Each row has a name. Each question is about the rows just above it.

Columns, left to right: K A J G P H
<85>: | +0.58 | -4.63 | +3.22 | -1.28 | +1.23 | +2.99 |
<66>: | +8.38 | -4.43 | +0.43 | -3.52 | -2.32 | -4.79 |
<68>: | +0.26 | +1.30 | -0.64 | -0.86 | -0.91 | -2.68 |
<35>: | +0.58 | -4.63 | +3.22 | -1.56 | +1.23 | +2.99 |
| +0.58 | +8.38 | +0.26 | is in which column, read top down? => K
Which column holds | -3.52 | -0.86 | -1.56 | top down? => G
Which column holds | -2.32 | -0.91 | +1.23 | top down? => P
Which column holds | -4.79 | -2.68 | top down? => H
Which column holds this, read top down? | +8.38 | +0.26 | => K
| -0.86 | -1.56 | is in which column, read top down? => G
| -4.63 | -4.43 | +1.30 | is in which column, read top down? => A

Columns, left to right: T X U R
<77>: | +0.13 | +2.26 | -5.92 | -8.02 |
<49>: | +0.13 | +3.51 | -5.92 | -8.02 |
<116>: | +0.13 | +3.51 | -5.92 | -8.75 |
| +0.13 | +3.51 | -5.92 | -8.75 | is in which row? => <116>
| +2.26 | +3.51 | is in which column, read top down? => X
Whose row is | +0.13 | +3.51 | -5.92 | -8.02 |? => <49>
Which column holds | +3.51 | +3.51 | top down? => X

Columns, left to right: Y C V Q Z M D B S
<92>: | +0.54 | -2.30 | -3.98 | +2.31 | +2.55 | -0.83 | +0.82 | -0.37 | +5.45 |
<121>: | +7.02 | +1.69 | -5.18 | +1.57 | -3.21 | -8.12 | +1.48 | -5.29 | +4.38 |
<8>: | +0.85 | +4.25 | -1.25 | -1.76 | -4.65 | +1.89 | +3.91 | +3.97 | +1.98 |
<102>: | +0.59 | +7.33 | +3.76 | -4.73 | -6.65 | +0.63 | -0.08 | +2.21 | -6.72 |
<78>: | +0.63 | -0.25 | +2.59 | -1.33 | +1.51 | -3.81 | -4.43 | -4.86 | -4.14 |
Which column holds | -8.12 | +1.89 | top down? => M
Which column holds | +3.91 | -0.08 | -4.43 | top down? => D
| +0.54 | +7.02 | is in which column, read top down? => Y
Which column holds this, read top down? | +1.69 | +4.25 | +7.33 | => C
| +0.85 | +0.59 | is in which column, read top down? => Y
Which column holds this, read top down? | -3.21 | -4.65 | -6.65 | => Z

Columns, left to right: felut biz leda nobur Zapiv Vuvol ginuf Tizu Bozi pefa
<159>: | +0.39 | +1.28 | -0.47 | +0.02 | +1.09 | -0.13 | +3.01 | +1.04 | +0.72 | -1.05 |
<44>: | +0.30 | +0.02 | +0.49 | +0.22 | -0.15 | -0.47 | +0.14 | +0.03 | +0.02 | -0.53 |
<84>: | -0.46 | +0.01 | -0.04 | +0.03 | +0.31 | +0.09 | -0.46 | -0.11 | +0.28 | -0.06 |
<138>: | -0.11 | +0.86 | -0.19 | +0.49 | +0.01 | +0.19 | -0.45 | -0.13 | +0.01 | +0.22 |
<26>: | +9.03 | +1.53 | +4.25 | +3.24 | +2.70 | -1.77 | -1.49 | -3.57 | +5.87 | -4.12 |
<20>: | +0.27 | -0.08 | +0.10 | -0.41 | +0.41 | -0.08 | -0.22 | -0.37 | -0.37 | -0.06 |
| +0.49 | -0.04 | is in which column, read top down? => leda
Which column holds | +0.02 | +0.28 | top down? => Bozi
Which column holds this, read top down? | +0.30 | -0.46 | -0.11 | +9.03 | +0.27 | => felut
Which column holds this, read top down? | +0.02 | +0.22 | +0.03 | => nobur
Which column holds this, read top down? | +0.02 | +0.01 | +0.86 | => biz
Which column holds this, read top down? | -0.19 | +4.25 | => leda
| -0.46 | -0.11 | +9.03 | is in which column, read top down? => felut

